Here is a tiny trained network, its code and every weight. The questions are about switching its units off for an input and a target symbol, where a switched-off unit gives its printed mean instead of its output.

import numpy as np


def w(rows, s, z=0):
    codes = np.array(rows[::2]) - 128.0
    scale = np.full(codes.shape[1], s)
    scale[-1] = z or s
    return codes * scale


def f(y):
    return np.maximum(y, 0)


def softmax(a):
    e = np.exp(a - a.max(-1, keepdims=True))
    return e / e.sum(-1, keepdims=True)


def log_softmax(a):
    a = a - a.max(-1, keepdims=True)
    return a - np.log(np.exp(a).sum(-1, keepdims=True))


def net(x, mask):
    ids = ['ΓΣΩβζημπτψ'.index(c) for c in x.split()]
    T = len(ids)
    res = E[ids] + P[:T]
    r = res
    for j in range(3):
        rows = slice(3 * j, 3 * j + 3)
        q, k, v = (r @ M[0][rows].T for M in (Q, K, V))
        z = softmax(np.where(np.tri(T) > 0, q @ k.T / 3**0.5, -1e9)) @ v
        o = O[0][rows]
        res = res + np.where(mask[j], z, o[:, -1]) @ o[:, :-1]
    y = f(res @ A[0][:, :-1].T + A[0][:, -1])
    res = res + np.where(mask[3:7], y, B[0][:, -1]) @ B[0][:, :-1]
    return log_softmax(res[-1] @ U[:, :-1].T + U[:, -1])


Q, K, V, O, A, B = {}, {}, {}, {}, {}, {}
E = w([
[122,206,144,125,133],'Γ',
[177,200,171,159,141],'Σ',
[91,165,142,158,130],'Ω',
[69,144,111,175,78],'β',
[107,189,142,141,120],'ζ',
[108,180,148,149,124],'η',
[78,118,143,199,109],'μ',
[225,70,105,158,196],'π',
[102,182,132,141,101],'τ',
[129,127,176,102,2],'ψ',
],0.015)
P = w([
[134,112,255,80,194],'0',
[93,179,127,195,141],'1',
[107,188,108,189,125],'2',
[126,189,109,190,101],'3',
[136,185,102,192,81],'4',
[149,199,102,192,70],'5',
[145,198,92,190,65],'6',
[140,196,80,185,56],'7',
[146,202,82,195,49],'8',
[140,205,71,198,43],'9',
],0.0088)
Q[0] = w([
[211,91,127,151,184],'H1',
[229,116,38,161,175],'H1',
[186,120,197,72,105],'H1',
[122,97,143,29,171],'H2',
[140,126,112,255,144],'H2',
[172,177,143,207,98],'H2',
[165,12,70,42,208],'H3',
[173,110,135,156,129],'H3',
[106,156,123,138,169],'H3',
],0.0098)
K[0] = w([
[157,115,182,127,167],'H1',
[203,115,170,76,165],'H1',
[117,199,97,164,229],'H1',
[109,178,62,181,91],'H2',
[95,119,206,129,155],'H2',
[116,91,168,63,131],'H2',
[47,173,146,155,4],'H3',
[113,169,167,90,129],'H3',
[115,148,92,166,156],'H3',
],0.011)
V[0] = w([
[237,144,129,183,143],'H1',
[51,111,159,74,119],'H1',
[90,107,179,108,111],'H1',
[57,146,100,158,127],'H2',
[150,10,140,146,105],'H2',
[85,149,107,93,47],'H2',
[128,104,78,175,163],'H3',
[119,157,151,88,138],'H3',
[163,89,129,72,173],'H3',
],0.011)
O[0] = w([
[98,116,96,136,57,124],'H1',
[186,165,170,131,208,125],'H1',
[151,159,162,134,136,192],'H1',
[106,76,90,177,112,57],'H2',
[126,240,75,59,128,41],'H2',
[246,81,103,131,107,170],'H2',
[163,97,150,132,173,29],'H3',
[114,178,104,120,111,193],'H3',
[179,91,63,84,147,3],'H3',
],0.011,0.003)
A[0] = w([
[110,129,123,48,174,182],'N1',
[199,2,93,203,148,89],'N2',
[223,95,56,79,71,199],'N3',
[78,5,182,124,107,254],'N4',
],0.0082,0.00088)
B[0] = w([
[78,132,122,72,153,164],'N1',
[83,2,114,25,140,231],'N2',
[202,130,35,173,144,254],'N3',
[122,158,231,122,127,250],'N4',
],0.0083,0.0026)
U = w([
[136,70,51,117,149,171],'Γ',
[129,191,254,155,133,232],'Σ',
[146,74,139,87,151,132],'Ω',
[143,103,157,111,144,14],'β',
[208,123,63,155,193,96],'ζ',
[123,159,72,174,45,171],'η',
[107,144,94,52,141,76],'μ',
[138,111,136,106,146,28],'π',
[143,93,183,102,148,3],'τ',
[144,95,156,100,144,68],'ψ',
],0.0084,0.0034)

Each question gives the input, a string of symbols that net reads in full, and the target symbol t.
The units are the heads (3 rows each of Q, K, V and O) and the neurons (one row each of A and B). Each row of codes is followed by its name. A weight is (code - 128) times the scale printed after its matrix; where a second scale follows, it is the last column's (O, A, B and U).
mask holds one flag per unit, heads first, then neurons. A switched-off unit (its flag False) gives its mean, the last column of its rows in O or B, instead of its output. The means were averaged over made-up inputs and are rounded, as every weight is.
A unit's drop is (log p(t) with every unit on - log p(t) with that unit switched off) / (log p(t) with every unit on - log p(t) with every unit switched off).
The circuit of an input: a set's keep is (log p(t) with only the set's units on - log p(t) with every unit switched off) / (log p(t) with every unit on - log p(t) with every unit switched off). Starting from all 7 units, units are removed one at a time, each time the one whose removal leaves the highest keep (on an exact tie, the one counted first), for as long as the keep stays at least 0.8.
units of the circuit, in order: the units of the circuit, biggest drop first
k most important neurons: the k neurons with the biggest drops, biggest first
heads that matter: for each layer, one digit per head in row order, 1 if its drop is at least 0.15 and else 0, layers parted by /
drop when u is switched off: that unit's drop, to one decimal
input Σ τ Σ Γ Σ ζ π τ β, target Σ: units of the circuit, in order : H2
input β β ψ μ β π β τ, target Γ: heads that matter : 011
input Γ Σ β, target Σ: heads that matter : 010
input π Σ ψ, target μ: heads that matter : 011
input μ ζ β π, target η: heads that matter : 110
input β Ω Ω Γ ψ ψ τ π π π, target Γ: units of the circuit, in order : N2, H1
input Σ μ π, target Σ: units of the circuit, in order : H2, H3
input ψ Σ ψ μ μ ψ π Γ, target ζ: units of the circuit, in order : H3, H2, N3
input τ π τ τ β Γ ψ β μ, target Ω: units of the circuit, in order : H3, N2
input Ω ψ Σ β Σ β Σ, target η: heads that matter : 100
input π ψ ζ Σ τ ζ μ Σ τ η, target μ: units of the circuit, in order : H2, H3
input π η ψ β, target μ: drop when H2 is switched off : 0.9
input β μ π β ψ β η ψ, target Γ: drop when N3 is switched off : 0.3
input π ζ τ, target μ: drop when H3 is switched off : 0.4
input Σ ζ ψ ζ ψ β π μ, target Σ: most important neuron : N4
